-21.1, -25.0, -35.3, 10.7, 2.1, -19.5, -13.5
-17.3, -12.1, -5.3, -7.5, -6.0, -14.5, -14.5
-12.2, -47.4, -10.8, -33.7, 13.3, -24.2, -32.2
-18.4, -18.9, -15.1, -15.3, -18.9, -15.6, -7.2
=>
-19.5, -13.5, -21.1, -25.0, -35.3, 10.7, 2.1
-14.5, -14.5, -17.3, -12.1, -5.3, -7.5, -6.0
-24.2, -32.2, -12.2, -47.4, -10.8, -33.7, 13.3
-15.6, -7.2, -18.4, -18.9, -15.1, -15.3, -18.9

-9.2, -4.8, 18.5, 0.3, -0.7, 34.1, 18.8, 45.0
27.0, -18.9, -14.7, 8.0, -6.3, -24.7, -10.2, -33.4
-5.8, 7.7, 37.9, 7.0, 11.2, -27.8, 19.0, -31.1
9.8, 15.7, -12.3, -3.7, -4.8, -22.3, -8.0, -19.4
29.2, -13.8, 0.3, 4.9, 0.8, -14.1, 3.7, -14.0
-35.5, -1.6, 8.5, -10.2, -4.0, -26.2, 12.2, -24.1
0.7, -4.5, -22.7, -14.2, -13.4, -8.8, -7.9, -23.7
-4.1, 3.5, -48.4, 3.0, -3.2, 48.5, -29.7, 37.8
-26.0, 11.0, 10.6, 0.5, 5.6, -5.9, 4.2, -7.9
=>
18.8, 45.0, -9.2, -4.8, 18.5, 0.3, -0.7, 34.1
-10.2, -33.4, 27.0, -18.9, -14.7, 8.0, -6.3, -24.7
19.0, -31.1, -5.8, 7.7, 37.9, 7.0, 11.2, -27.8
-8.0, -19.4, 9.8, 15.7, -12.3, -3.7, -4.8, -22.3
3.7, -14.0, 29.2, -13.8, 0.3, 4.9, 0.8, -14.1
12.2, -24.1, -35.5, -1.6, 8.5, -10.2, -4.0, -26.2
-7.9, -23.7, 0.7, -4.5, -22.7, -14.2, -13.4, -8.8
-29.7, 37.8, -4.1, 3.5, -48.4, 3.0, -3.2, 48.5
4.2, -7.9, -26.0, 11.0, 10.6, 0.5, 5.6, -5.9

26.5, -1.6, -19.7
-10.0, 16.9, 21.5
-3.4, 36.8, 34.3
-3.7, 1.9, 4.1
-8.6, 24.4, 27.3
10.9, -2.0, -9.3
63.0, 6.6, -38.3
-4.5, 2.4, 5.4
=>
-1.6, -19.7, 26.5
16.9, 21.5, -10.0
36.8, 34.3, -3.4
1.9, 4.1, -3.7
24.4, 27.3, -8.6
-2.0, -9.3, 10.9
6.6, -38.3, 63.0
2.4, 5.4, -4.5

-12.4, -4.1, 2.7, -15.5, 20.1, 6.1
3.5, -7.7, 6.3, -19.4, 16.1, -19.0
32.0, 3.1, -25.2, 3.0, 13.3, -43.5
-2.4, 2.8, 4.2, -30.2, 5.2, -6.4
-21.0, -15.7, 15.5, -38.3, 14.2, -9.1
-14.7, -5.2, 14.5, -6.6, -8.0, 25.7
-35.1, -25.8, 44.4, -4.1, -0.9, 26.6
=>
20.1, 6.1, -12.4, -4.1, 2.7, -15.5
16.1, -19.0, 3.5, -7.7, 6.3, -19.4
13.3, -43.5, 32.0, 3.1, -25.2, 3.0
5.2, -6.4, -2.4, 2.8, 4.2, -30.2
14.2, -9.1, -21.0, -15.7, 15.5, -38.3
-8.0, 25.7, -14.7, -5.2, 14.5, -6.6
-0.9, 26.6, -35.1, -25.8, 44.4, -4.1

45.8, -12.3, -31.9, 6.7
-9.4, -1.2, 9.2, -2.6
-12.8, -3.0, 0.8, -1.7
20.5, -5.5, -29.9, -8.6
-19.5, -8.1, -3.5, 21.3
-20.7, -1.4, 7.9, 3.1
-9.6, 1.3, 6.1, -6.2
1.5, 10.6, 3.3, -21.5
=>
-31.9, 6.7, 45.8, -12.3
9.2, -2.6, -9.4, -1.2
0.8, -1.7, -12.8, -3.0
-29.9, -8.6, 20.5, -5.5
-3.5, 21.3, -19.5, -8.1
7.9, 3.1, -20.7, -1.4
6.1, -6.2, -9.6, 1.3
3.3, -21.5, 1.5, 10.6

8.7, -9.6, 3.6, -0.3, -4.9, 2.9, -0.1, 0.3
-24.7, -21.1, 6.2, 17.6, 12.8, 7.0, -3.8, 6.0
-0.8, -8.9, -4.2, 12.1, 28.7, -1.3, 17.4, 45.6
-6.6, -1.2, -0.8, 2.1, 1.5, 3.2, 3.7, 1.7
3.6, -10.1, 16.6, -4.8, 2.6, 12.5, -15.6, -37.0
=>
-0.1, 0.3, 8.7, -9.6, 3.6, -0.3, -4.9, 2.9
-3.8, 6.0, -24.7, -21.1, 6.2, 17.6, 12.8, 7.0
17.4, 45.6, -0.8, -8.9, -4.2, 12.1, 28.7, -1.3
3.7, 1.7, -6.6, -1.2, -0.8, 2.1, 1.5, 3.2
-15.6, -37.0, 3.6, -10.1, 16.6, -4.8, 2.6, 12.5

19.5, 10.4, 1.5, -52.0, 17.2, -3.8, -4.5, -24.6, -21.4, -18.6, -0.4, -7.2, -15.1, -6.2
16.7, 2.7, 11.0, -50.7, 5.2, 18.7, -27.8, -23.9, -34.9, 15.0, 1.6, 3.7, 19.1, -0.2
=>
-15.1, -6.2, 19.5, 10.4, 1.5, -52.0, 17.2, -3.8, -4.5, -24.6, -21.4, -18.6, -0.4, -7.2
19.1, -0.2, 16.7, 2.7, 11.0, -50.7, 5.2, 18.7, -27.8, -23.9, -34.9, 15.0, 1.6, 3.7
